Below is a small trained network, with its code and all its weights. Each question gives an input and a class and asks what happens when units are switched off, that is, made to give their printed mean instead of their output.

import numpy as np


def w(rows, s, z=0):
    codes = np.array(rows[::2]) - 128.0
    scale = np.full(codes.shape[1], s)
    scale[-1] = z or s
    return codes * scale


def f(y):
    return y / 2 * (1 + np.tanh(0.7978845608 * (y + 0.044715 * y**3)))


def log_softmax(a):
    a = a - a.max(-1, keepdims=True)
    return a - np.log(np.exp(a).sum(-1, keepdims=True))


def net(x, mask):
    res = np.array(x, float).reshape(1, 4) / 4 @ E
    y = f(res @ A[0][:, :-1].T + A[0][:, -1])
    res = res + np.where(mask, y, B[0][:, -1]) @ B[0][:, :-1]
    return log_softmax(res[-1] @ U[:, :-1].T + U[:, -1])


A, B = {}, {}
E = w([
[145,179,122,235,129],'x0',
[67,254,158,77,196],'x1',
[110,166,26,106,52],'x2',
[203,99,72,114,207],'x3',
],0.009)
A[0] = w([
[117,139,162,174,230,106],'n0',
[80,109,246,105,143,142],'n1',
[107,79,119,43,149,229],'n2',
[76,190,65,110,22,202],'n3',
[58,187,172,205,142,114],'n4',
[130,144,212,237,103,254],'n5',
[177,254,89,118,185,135],'n6',
[124,153,165,57,83,126],'n7',
[144,112,110,68,115,136],'n8',
],0.0098,0.0058)
B[0] = w([
[108,154,85,21,169,189],'n0',
[148,145,254,150,150,209],'n1',
[209,181,205,221,76,216],'n2',
[142,126,13,86,47,245],'n3',
[148,32,170,89,137,198],'n4',
[235,71,119,36,74,254],'n5',
[181,137,70,126,150,209],'n6',
[89,222,151,182,102,161],'n7',
[172,166,219,226,143,156],'n8',
],0.0092,0.0088)
U = w([
[134,193,79,123,175,99],'0',
[184,113,223,200,147,253],'1',
[145,116,204,42,207,7],'2',
[52,79,140,164,163,27],'3',
[109,97,103,199,218,68],'4',
[211,8,70,84,83,205],'5',
[90,91,149,162,183,37],'6',
[1,188,150,126,112,92],'7',
],0.0093,0.0054)

Each question gives the input, the list of numbers given to net, and the class t.
The units are the neurons (one row each of A and B). Each row of codes is followed by its name. A weight is (code - 128) times the scale printed after its matrix; where a second scale follows, it is the last column's (A, B and U).
mask holds one flag per neuron, in row order. A switched-off neuron (its flag False) gives its mean, the last column of its row in B, instead of its output. The means were averaged over made-up inputs and are rounded, as every weight is.
A unit's drop is (log p(t) with every unit on - log p(t) with that unit switched off) / (log p(t) with every unit on - log p(t) with every unit switched off).
The circuit of an input: a set's keep is (log p(t) with only the set's units on - log p(t) with every unit switched off) / (log p(t) with every unit on - log p(t) with every unit switched off). Starting from all 9 units, units are removed one at a time, each time the one whose removal leaves the highest keep (on an exact tie, the one counted first), for as long as the keep stays at least 0.8.
circuit, biggest first: the units of the circuit, biggest drop first
most important unit: the unit with the biggest drop
k most important neurons: the k neurons with the biggest drops, biggest first
drop of u: that unit's drop, to one decimal
input [-4,3,-1,-8], class 1: 2 most important neurons -> n1; n0
input [-6,-2,-7,6], class 1: most important unit -> n2
input [-7,6,-3,-5], class 1: circuit, biggest first -> n1; n2
input [7,4,-6,-5], class 2: 3 most important neurons -> n1; n3; n0
input [2,3,-2,6], class 0: circuit, biggest first -> n5; n4; n0
input [6,7,-1,2], class 5: circuit, biggest first -> n6; n4
input [1,3,0,5], class 0: circuit, biggest first -> n5; n4
input [-6,7,6,6], class 0: circuit, biggest first -> n5; n4
input [-2,4,2,5], class 0: 4 most important neurons -> n5; n1; n4; n6
input [-4,7,4,0], class 0: 2 most important neurons -> n6; n3
input [-2,-3,-7,3], class 1: 2 most important neurons -> n3; n2
input [4,4,5,7], class 0: 2 most important neurons -> n5; n4
input [0,3,-5,1], class 2: circuit, biggest first -> n0; n3
input [0,-3,3,8], class 1: 2 most important neurons -> n3; n5
input [7,-6,-8,-7], class 5: circuit, biggest first -> n5
input [1,-1,-5,-6], class 2: 4 most important neurons -> n1; n3; n2; n5
input [-3,-7,-6,-6], class 1: 2 most important neurons -> n1; n3
input [1,3,-5,5], class 2: 2 most important neurons -> n0; n3
input [-4,7,0,0], class 1: circuit, biggest first -> n2; n1
input [8,-2,-7,5], class 5: circuit, biggest first -> n5
input [-6,7,-5,0], class 1: 2 most important neurons -> n2; n1
input [0,6,0,-6], class 5: 2 most important neurons -> n3; n4
input [3,7,4,-8], class 5: drop of n4 -> 0.1
input [-6,4,4,0], class 0: drop of n0 -> -0.1
